Below are the code and all the weights of a small trained network. Each question names an input and a target symbol and asks about switching units off, where a switched-off unit gives its printed mean instead of its output.

import numpy as np


def w(rows, s, z=0):
    codes = np.array(rows[::2]) - 128.0
    scale = np.full(codes.shape[1], s)
    scale[-1] = z or s
    return codes * scale


def f(y):
    return y / 2 * (1 + np.tanh(0.7978845608 * (y + 0.044715 * y**3)))


def softmax(a):
    e = np.exp(a - a.max(-1, keepdims=True))
    return e / e.sum(-1, keepdims=True)


def log_softmax(a):
    a = a - a.max(-1, keepdims=True)
    return a - np.log(np.exp(a).sum(-1, keepdims=True))


def net(x, mask):
    ids = ['αβγεζηλμξπτφψ'.index(c) for c in x.split()]
    T = len(ids)
    res = E[ids] + P[:T]
    r = res
    for j in range(2):
        rows = slice(2 * j, 2 * j + 2)
        q, k, v = (r @ M[0][rows].T for M in (Q, K, V))
        z = softmax(np.where(np.tri(T) > 0, q @ k.T / 2**0.5, -1e9)) @ v
        o = O[0][rows]
        res = res + np.where(mask[j], z, o[:, -1]) @ o[:, :-1]
    y = f(res @ A[0][:, :-1].T + A[0][:, -1])
    res = res + np.where(mask[2:6], y, B[0][:, -1]) @ B[0][:, :-1]
    return log_softmax(res[-1] @ U[:, :-1].T + U[:, -1])


Q, K, V, O, A, B = {}, {}, {}, {}, {}, {}
E = w([
[160,166,104,165],'α',
[57,189,117,74],'β',
[99,163,215,159],'γ',
[115,175,59,123],'ε',
[17,146,189,133],'ζ',
[114,149,103,143],'η',
[49,155,85,147],'λ',
[88,102,204,206],'μ',
[2,153,98,100],'ξ',
[48,88,110,243],'π',
[29,124,150,165],'τ',
[169,173,67,193],'φ',
[145,131,67,247],'ψ',
],0.0098)
P = w([
[106,124,92,170],'0',
[163,223,216,114],'1',
[129,190,50,207],'2',
[132,89,97,136],'3',
[155,255,239,126],'4',
[105,121,57,208],'5',
[151,65,105,123],'6',
],0.0098)
Q[0] = w([
[183,106,223,34],'h0',
[101,151,102,187],'h0',
[85,91,9,222],'h1',
[2,130,23,144],'h1',
],0.02)
K[0] = w([
[94,251,150,191],'h0',
[132,83,147,95],'h0',
[175,33,98,96],'h1',
[124,60,131,59],'h1',
],0.029)
V[0] = w([
[202,155,149,77],'h0',
[113,62,43,125],'h0',
[35,141,182,35],'h1',
[97,167,2,100],'h1',
],0.027)
O[0] = w([
[205,157,152,65,3],'h0',
[88,143,27,103,118],'h0',
[69,160,249,105,155],'h1',
[146,44,120,9,139],'h1',
],0.019,0.013)
A[0] = w([
[220,62,135,42,181],'n0',
[151,110,169,254,123],'n1',
[180,62,62,209,2],'n2',
[221,191,231,49,50],'n3',
],0.0078,0.006)
B[0] = w([
[225,149,213,139,162],'n0',
[224,98,128,80,255],'n1',
[95,219,174,109,217],'n2',
[53,116,3,98,203],'n3',
],0.012,0.029)
U = w([
[133,155,141,84,162],'α',
[130,160,232,70,137],'β',
[180,58,168,141,155],'γ',
[178,79,107,55,50],'ε',
[86,159,227,150,120],'ζ',
[147,91,89,105,161],'η',
[171,2,36,138,90],'λ',
[128,150,142,179,251],'μ',
[102,95,117,78,115],'ξ',
[45,208,175,123,2],'π',
[102,61,103,196,180],'τ',
[142,190,161,46,68],'φ',
[107,195,126,105,76],'ψ',
],0.0063,0.0079)

Each question gives the input, a string of symbols that net reads in full, and the target symbol t.
The units are the heads (2 rows each of Q, K, V and O) and the neurons (one row each of A and B). Each row of codes is followed by its name. A weight is (code - 128) times the scale printed after its matrix; where a second scale follows, it is the last column's (O, A, B and U).
mask holds one flag per unit, heads first, then neurons. A switched-off unit (its flag False) gives its mean, the last column of its rows in O or B, instead of its output. The means were averaged over made-up inputs and are rounded, as every weight is.
A unit's drop is (log p(t) with every unit on - log p(t) with that unit switched off) / (log p(t) with every unit on - log p(t) with every unit switched off).
The circuit of an input: a set's keep is (log p(t) with only the set's units on - log p(t) with every unit switched off) / (log p(t) with every unit on - log p(t) with every unit switched off). Starting from all 6 units, units are removed one at a time, each time the one whose removal leaves the highest keep (on an exact tie, the one counted first), for as long as the keep stays at least 0.8.
units of the circuit, in order: the units of the circuit, biggest drop first
unit that matters most: the unit with the biggest drop
k most important neurons: the k neurons with the biggest drops, biggest first
which heads matter: for each layer, one digit per head in row order, 1 if its drop is at least 0.15 and else 0, layers parted by /
input μ μ μ, target μ: 3 most important neurons : (n2 n3 n1)
input β τ τ μ η μ ξ, target ξ: 3 most important neurons : (n2 n1 n0)
input γ β φ τ, target τ: units of the circuit, in order : (n2 h0 n1)
input λ α ξ ε φ τ, target ε: units of the circuit, in order : (h1 n0)
input φ ξ μ, target φ: 2 most important neurons : (n2 n0)
input ξ μ β, target ξ: units of the circuit, in order : (h1 h0)
input μ μ μ μ ξ, target π: units of the circuit, in order : (n3 h1)
input τ μ ψ γ μ τ ζ, target ζ: units of the circuit, in order : (h1)
input ζ γ μ π, target π: 3 most important neurons : (n2 n1 n3)
input λ μ ψ γ μ η, target γ: 3 most important neurons : (n2 n1 n3)
input ψ ζ τ ξ μ β, target ξ: units of the circuit, in order : (h0 h1)
input ψ μ ζ γ, target γ: units of the circuit, in order : (n3 n2)
input β μ β ε φ, target μ: 2 most important neurons : (n3 n1)
input ψ ψ ε τ μ η, target τ: 2 most important neurons : (n2 n1)
input ξ ξ τ α ξ, target π: unit that matters most : h1
input τ ε γ, target τ: units of the circuit, in order : (n2 h0)
input ξ μ μ, target ξ: 3 most important neurons : (n2 n1 n0)
input α μ τ ψ, target ψ: 2 most important neurons : (n2 n1)
input ε μ ζ, target ε: 2 most important neurons : (n0 n3)
input μ ξ τ, target μ: 3 most important neurons : (n3 n2 n1)
input π τ ε μ, target μ: units of the circuit, in order : (h1 n3)
input β ξ γ, target β: units of the circuit, in order : (h1)
input τ μ ξ, target τ: which heads matter : 10
input μ φ ξ ε, target ε: which heads matter : 11
input ξ ξ γ μ φ, target μ: 2 most important neurons : (n3 n2)
input β ε τ, target β: which heads matter : 01
input α ξ π μ τ, target β: unit that matters most : n1
input μ μ π, target μ: 2 most important neurons : (n2 n3)
input φ ε π, target φ: 3 most important neurons : (n2 n0 n3)
